Here is a tiny trained network, its code and every weight. The questions are about switching its units off for an input and a class, where a switched-off unit gives its printed mean instead of its output.

import numpy as np


def w(rows, s, z=0):
    codes = np.array(rows[::2]) - 128.0
    scale = np.full(codes.shape[1], s)
    scale[-1] = z or s
    return codes * scale


def norm(h):
    return h / np.sqrt((h * h).mean(-1, keepdims=True) + 1e-5)


def f(y):
    return np.maximum(y, 0)


def log_softmax(a):
    a = a - a.max(-1, keepdims=True)
    return a - np.log(np.exp(a).sum(-1, keepdims=True))


def net(x, mask):
    res = np.array(x, float).reshape(1, 8) / 4 @ E
    u = 0
    for l in range(4):
        y = f(norm(res) @ A[l][:, :-1].T + A[l][:, -1])
        res = res + np.where(mask[u : u + 5], y, B[l][:, -1]) @ B[l][:, :-1]
        u += 5
    return log_softmax(norm(res)[-1] @ U[:, :-1].T + U[:, -1])


A, B = {}, {}
E = w([
[148,134,75,214,157,99],'x0',
[132,108,103,90,97,125],'x1',
[83,159,47,170,104,105],'x2',
[116,215,97,147,110,164],'x3',
[85,22,132,114,123,25],'x4',
[84,70,104,189,154,227],'x5',
[143,70,134,170,168,111],'x6',
[3,120,73,153,93,148],'x7',
],0.006)
A[0] = w([
[139,116,111,115,56,155,71],'0.n1',
[36,151,110,122,26,7,4],'0.n2',
[79,117,196,152,156,85,80],'0.n3',
[188,16,42,205,1,199,11],'0.n4',
[152,171,148,130,48,231,14],'0.n5',
],0.0061,0.0018)
B[0] = w([
[55,101,238,117,3,109,146],'0.n1',
[80,207,89,149,140,27,252],'0.n2',
[174,215,165,80,32,125,171],'0.n3',
[114,33,47,118,141,113,191],'0.n4',
[15,201,102,65,173,233,194],'0.n5',
],0.0058,0.0037)
A[1] = w([
[94,175,147,156,131,103,76],'1.n1',
[153,187,222,253,222,39,143],'1.n2',
[149,81,174,117,113,92,164],'1.n3',
[105,171,187,72,105,174,7],'1.n4',
[130,55,110,122,137,75,96],'1.n5',
],0.0078,0.002)
B[1] = w([
[147,156,201,106,71,74,182],'1.n1',
[224,94,112,213,79,96,254],'1.n2',
[242,3,165,20,120,235,209],'1.n3',
[107,187,127,24,87,202,199],'1.n4',
[154,213,193,80,74,176,208],'1.n5',
],0.0066,0.0042)
A[2] = w([
[168,73,41,191,65,186,141],'2.n1',
[67,172,138,113,135,3,55],'2.n2',
[95,138,110,119,122,135,156],'2.n3',
[65,185,161,174,148,150,2],'2.n4',
[94,158,139,81,111,1,199],'2.n5',
],0.0077,0.0021)
B[2] = w([
[131,140,87,218,242,108,213],'2.n1',
[55,142,126,183,91,47,216],'2.n2',
[133,98,150,154,171,130,172],'2.n3',
[177,113,128,57,119,107,163],'2.n4',
[32,85,255,199,102,146,254],'2.n5',
],0.0086,0.0049)
A[3] = w([
[60,2,173,175,115,135,137],'3.n1',
[37,70,97,184,145,208,149],'3.n2',
[52,116,83,208,185,168,33],'3.n3',
[163,112,95,167,213,122,122],'3.n4',
[108,147,38,210,196,53,4],'3.n5',
],0.007,0.0022)
B[3] = w([
[131,110,38,107,124,145,255],'3.n1',
[104,188,2,158,158,81,233],'3.n2',
[63,9,52,44,167,95,220],'3.n3',
[161,181,72,136,110,37,203],'3.n4',
[151,70,184,31,90,198,229],'3.n5',
],0.0059,0.0043)
U = w([
[162,44,178,20,90,155,137],'0',
[83,109,11,112,185,132,190],'1',
[84,254,154,45,122,231,53],'2',
[33,160,170,158,53,41,209],'3',
[222,131,125,182,148,79,5],'4',
],0.014,0.0011)

Each question gives the input, the list of numbers given to net, and the class t.
The units are the neurons (one row each of A and B). Each row of codes is followed by its name. A weight is (code - 128) times the scale printed after its matrix; where a second scale follows, it is the last column's (A, B and U).
mask holds one flag per neuron, layer by layer. A switched-off neuron (its flag False) gives its mean, the last column of its row in B, instead of its output. The means were averaged over made-up inputs and are rounded, as every weight is.
A unit's drop is (log p(t) with every unit on - log p(t) with that unit switched off) / (log p(t) with every unit on - log p(t) with every unit switched off).
The circuit of an input: a set's keep is (log p(t) with only the set's units on - log p(t) with every unit switched off) / (log p(t) with every unit on - log p(t) with every unit switched off). Starting from the 12 units with the biggest drops (on a tie, the unit counted first), units are removed one at a time, each time the one whose removal leaves the highest keep (on an exact tie, the one counted first), for as long as the keep stays at least 0.8.
circuit, biggest first: the units of the circuit, biggest drop first
k most important neurons: the k neurons with the biggest drops, biggest first
top k neurons in layer l: the k neurons of layer l with the biggest drops, biggest first
drop of u: that unit's drop, to one decimal
input [-7,8,1,-3,-3,6,1,-8], class 2: most important neuron => (0.n5)
input [1,8,8,8,-7,6,-2,-1], class 1: circuit, biggest first => (3.n3; 2.n1)
input [8,-8,-2,-7,4,3,3,4], class 4: 2 most important neurons => (1.n2; 0.n5)
input [7,8,6,0,-1,2,-2,-8], class 1: circuit, biggest first => (2.n1; 0.n4)
input [0,-3,3,-7,5,2,-1,-1], class 0: 2 most important neurons => (1.n3; 1.n5)
input [2,-3,-3,7,-6,7,0,1], class 1: circuit, biggest first => (3.n3; 2.n1)
input [8,3,-7,4,-8,8,-7,6], class 1: top 2 neurons in layer 3 => (3.n3; 3.n2)
input [-4,-3,2,5,-6,2,7,7], class 1: 2 most important neurons => (3.n3; 1.n5)
input [4,-3,-3,8,-3,-8,6,3], class 4: 2 most important neurons => (1.n2; 0.n2)
input [0,1,-8,-4,-5,5,2,-3], class 2: top 2 neurons in layer 3 => (3.n3; 3.n5)
input [-2,6,1,3,-6,8,2,-3], class 1: drop of 0.n4 => 0.3
input [-1,-5,-3,-2,4,8,-8,0], class 1: drop of 2.n2 => 0.0
input [4,-4,-6,-4,-7,5,-3,4], class 1: drop of 0.n3 => 0.1
input [0,-3,3,-5,-5,7,-3,-7], class 1: most important neuron => (1.n5)
